Below is a small trained network, with its code and all its weights. Each question gives an input and a target symbol and asks what happens when units are switched off, that is, made to give their printed mean instead of their output.

import numpy as np


def w(rows, s, z=0):
    codes = np.array(rows[::2]) - 128.0
    scale = np.full(codes.shape[1], s)
    scale[-1] = z or s
    return codes * scale


def f(y):
    return y / 2 * (1 + np.tanh(0.7978845608 * (y + 0.044715 * y**3)))


def softmax(a):
    e = np.exp(a - a.max(-1, keepdims=True))
    return e / e.sum(-1, keepdims=True)


def log_softmax(a):
    a = a - a.max(-1, keepdims=True)
    return a - np.log(np.exp(a).sum(-1, keepdims=True))


def net(x, mask):
    ids = ['βγδθμξπσ'.index(c) for c in x.split()]
    T = len(ids)
    res = E[ids] + P[:T]
    r = res
    for j in range(3):
        rows = slice(3 * j, 3 * j + 3)
        q, k, v = (r @ M[0][rows].T for M in (Q, K, V))
        z = softmax(np.where(np.tri(T) > 0, q @ k.T / 3**0.5, -1e9)) @ v
        o = O[0][rows]
        res = res + np.where(mask[j], z, o[:, -1]) @ o[:, :-1]
    y = f(res @ A[0][:, :-1].T + A[0][:, -1])
    res = res + np.where(mask[3:19], y, B[0][:, -1]) @ B[0][:, :-1]
    return log_softmax(res[-1] @ U[:, :-1].T + U[:, -1])


Q, K, V, O, A, B = {}, {}, {}, {}, {}, {}
E = w([
[100,79,87,98,176,92,95],'β',
[102,142,135,101,169,108,95],'γ',
[120,155,178,55,120,139,98],'δ',
[58,191,115,141,144,126,160],'θ',
[96,53,192,133,116,143,134],'μ',
[143,129,146,176,165,25,140],'ξ',
[157,158,165,80,253,131,184],'π',
[157,117,60,91,177,122,148],'σ',
],0.025)
P = w([
[100,96,188,1,205,109,208],'0',
[104,162,207,72,111,141,28],'1',
[111,147,165,122,133,141,30],'2',
[112,139,143,145,151,135,44],'3',
[122,131,123,156,161,130,78],'4',
[126,128,109,162,160,127,102],'5',
[133,130,102,166,151,119,124],'6',
[134,130,97,170,150,111,146],'7',
[135,133,93,167,137,109,169],'8',
[129,139,93,170,125,103,189],'9',
[137,154,95,151,108,96,202],'10',
],0.0093)
Q[0] = w([
[206,199,128,97,30,141,182],'H0',
[185,82,131,108,22,115,65],'H0',
[67,238,111,44,154,115,164],'H0',
[83,188,80,47,136,167,96],'H1',
[47,53,117,30,134,86,138],'H1',
[155,129,200,148,136,184,153],'H1',
[92,110,174,153,169,112,2],'H2',
[152,118,116,91,139,247,131],'H2',
[121,44,88,143,40,146,126],'H2',
],0.0086)
K[0] = w([
[220,141,173,84,156,138,120],'H0',
[141,110,74,31,180,156,51],'H0',
[163,52,160,190,97,130,137],'H0',
[132,131,131,111,106,75,157],'H1',
[137,68,190,209,61,98,160],'H1',
[161,109,157,73,191,160,115],'H1',
[87,130,155,106,163,103,117],'H2',
[191,152,106,54,114,165,169],'H2',
[143,11,145,98,124,178,116],'H2',
],0.011)
V[0] = w([
[185,42,134,110,134,72,104],'H0',
[171,82,64,133,95,160,82],'H0',
[199,203,69,45,165,45,96],'H0',
[40,194,87,214,88,136,173],'H1',
[53,128,95,50,124,192,149],'H1',
[171,63,222,84,215,95,66],'H1',
[166,109,145,2,224,140,89],'H2',
[174,187,214,123,128,100,159],'H2',
[91,97,193,150,104,244,169],'H2',
],0.0082)
O[0] = w([
[110,94,176,109,75,32,121,71],'H0',
[101,153,120,74,111,109,181,2],'H0',
[156,196,103,45,146,92,84,133],'H0',
[161,104,2,149,192,75,113,127],'H1',
[82,84,72,86,104,214,108,185],'H1',
[162,148,167,130,36,152,128,212],'H1',
[81,98,79,116,82,144,110,204],'H2',
[155,114,190,97,103,148,69,146],'H2',
[171,129,149,145,145,204,206,80],'H2',
],0.0097,0.0083)
A[0] = w([
[119,30,108,75,95,106,93,95],'N0',
[172,22,145,163,52,132,162,4],'N1',
[105,161,53,176,122,96,29,27],'N2',
[82,38,184,93,61,102,41,241],'N3',
[101,97,179,163,118,40,44,63],'N4',
[34,119,37,151,147,107,117,161],'N5',
[222,151,210,91,104,176,191,124],'N6',
[100,154,81,127,138,177,106,102],'N7',
[127,187,83,202,175,161,129,192],'N8',
[62,42,155,195,120,104,143,20],'N9',
[130,51,114,254,201,172,141,172],'N10',
[56,204,155,128,189,187,128,161],'N11',
[19,131,230,86,207,92,163,216],'N12',
[253,24,95,97,211,83,186,65],'N13',
[113,87,88,163,114,157,41,192],'N14',
[133,186,237,120,85,196,127,178],'N15',
],0.0082,0.0045)
B[0] = w([
[174,108,128,69,224,147,131,177],'N0',
[120,152,125,37,117,81,100,145],'N1',
[131,194,108,96,116,117,132,204],'N2',
[138,135,62,153,136,49,122,244],'N3',
[68,111,163,83,163,254,148,169],'N4',
[64,176,142,157,96,119,184,246],'N5',
[144,221,179,117,61,103,120,174],'N6',
[90,103,124,108,110,135,167,187],'N7',
[126,125,125,57,147,183,61,232],'N8',
[153,191,78,71,130,185,91,151],'N9',
[185,86,131,81,98,29,146,250],'N10',
[61,57,194,100,82,30,115,197],'N11',
[235,105,67,147,84,177,89,172],'N12',
[128,122,232,133,78,174,91,169],'N13',
[143,139,93,169,72,102,134,218],'N14',
[141,75,97,161,224,127,198,223],'N15',
],0.0072,0.015)
U = w([
[131,172,60,149,200,53,214,69],'β',
[108,142,154,105,1,118,69,207],'γ',
[208,39,99,84,149,122,53,139],'δ',
[46,65,131,106,177,130,169,3],'θ',
[143,56,80,220,109,105,174,232],'μ',
[143,218,119,188,123,90,79,154],'ξ',
[124,109,128,94,172,176,143,27],'π',
[138,153,61,106,129,228,149,14],'σ',
],0.0092,0.0051)

Each question gives the input, a string of symbols that net reads in full, and the target symbol t.
The units are the heads (3 rows each of Q, K, V and O) and the neurons (one row each of A and B). Each row of codes is followed by its name. A weight is (code - 128) times the scale printed after its matrix; where a second scale follows, it is the last column's (O, A, B and U).
mask holds one flag per unit, heads first, then neurons. A switched-off unit (its flag False) gives its mean, the last column of its rows in O or B, instead of its output. The means were averaged over made-up inputs and are rounded, as every weight is.
A unit's drop is (log p(t) with every unit on - log p(t) with that unit switched off) / (log p(t) with every unit on - log p(t) with every unit switched off).
The circuit of an input: a set's keep is (log p(t) with only the set's units on - log p(t) with every unit switched off) / (log p(t) with every unit on - log p(t) with every unit switched off). Starting from the 12 units with the biggest drops (on a tie, the unit counted first), units are removed one at a time, each time the one whose removal leaves the highest keep (on an exact tie, the one counted first), for as long as the keep stays at least 0.8.
units of the circuit, in order: the units of the circuit, biggest drop first
top k neurons: the k neurons with the biggest drops, biggest first
which heads matter: for each layer, one digit per head in row order, 1 if its drop is at least 0.15 and else 0, layers parted by /
input θ β π σ δ θ θ δ π, target π: which heads matter -> 110
input σ θ β π μ β δ δ, target μ: which heads matter -> 000
input θ μ π θ σ μ σ π β θ γ, target μ: units of the circuit, in order -> H0
input δ π σ β ξ β ξ δ θ γ, target ξ: which heads matter -> 010
input β σ β σ β σ, target β: units of the circuit, in order -> H0, N8
input θ γ γ σ π, target π: which heads matter -> 111
input γ σ θ ξ θ θ, target ξ: units of the circuit, in order -> N15, H1, H0, N10
input σ ξ π σ θ θ δ θ σ γ γ, target ξ: units of the circuit, in order -> N15, N10, H1
input β σ σ, target γ: which heads matter -> 011
input θ θ β θ β ξ δ, target ξ: units of the circuit, in order -> H1, N10
input θ σ δ θ μ σ σ π, target δ: top 3 neurons -> N12, N5, N15
input σ θ σ θ β π θ, target θ: top 2 neurons -> N11, N8
input π σ θ π γ δ, target δ: top 3 neurons -> N15, N5, N0
input θ σ σ θ θ σ θ μ, target δ: top neuron -> N5
input ξ γ θ θ θ π, target ξ: top 2 neurons -> N6, N10
input θ π γ δ π σ μ, target μ: units of the circuit, in order -> N15, N8, H1
input β μ θ σ σ, target μ: units of the circuit, in order -> H0, H2
input θ θ ξ θ μ, target μ: units of the circuit, in order -> N15, H1, N8
input θ θ θ θ, target β: top 2 neurons -> N5, N10
input π ξ θ θ θ, target ξ: units of the circuit, in order -> H1, H0, N15, N10
input θ β θ π π θ σ, target σ: units of the circuit, in order -> H0, N3
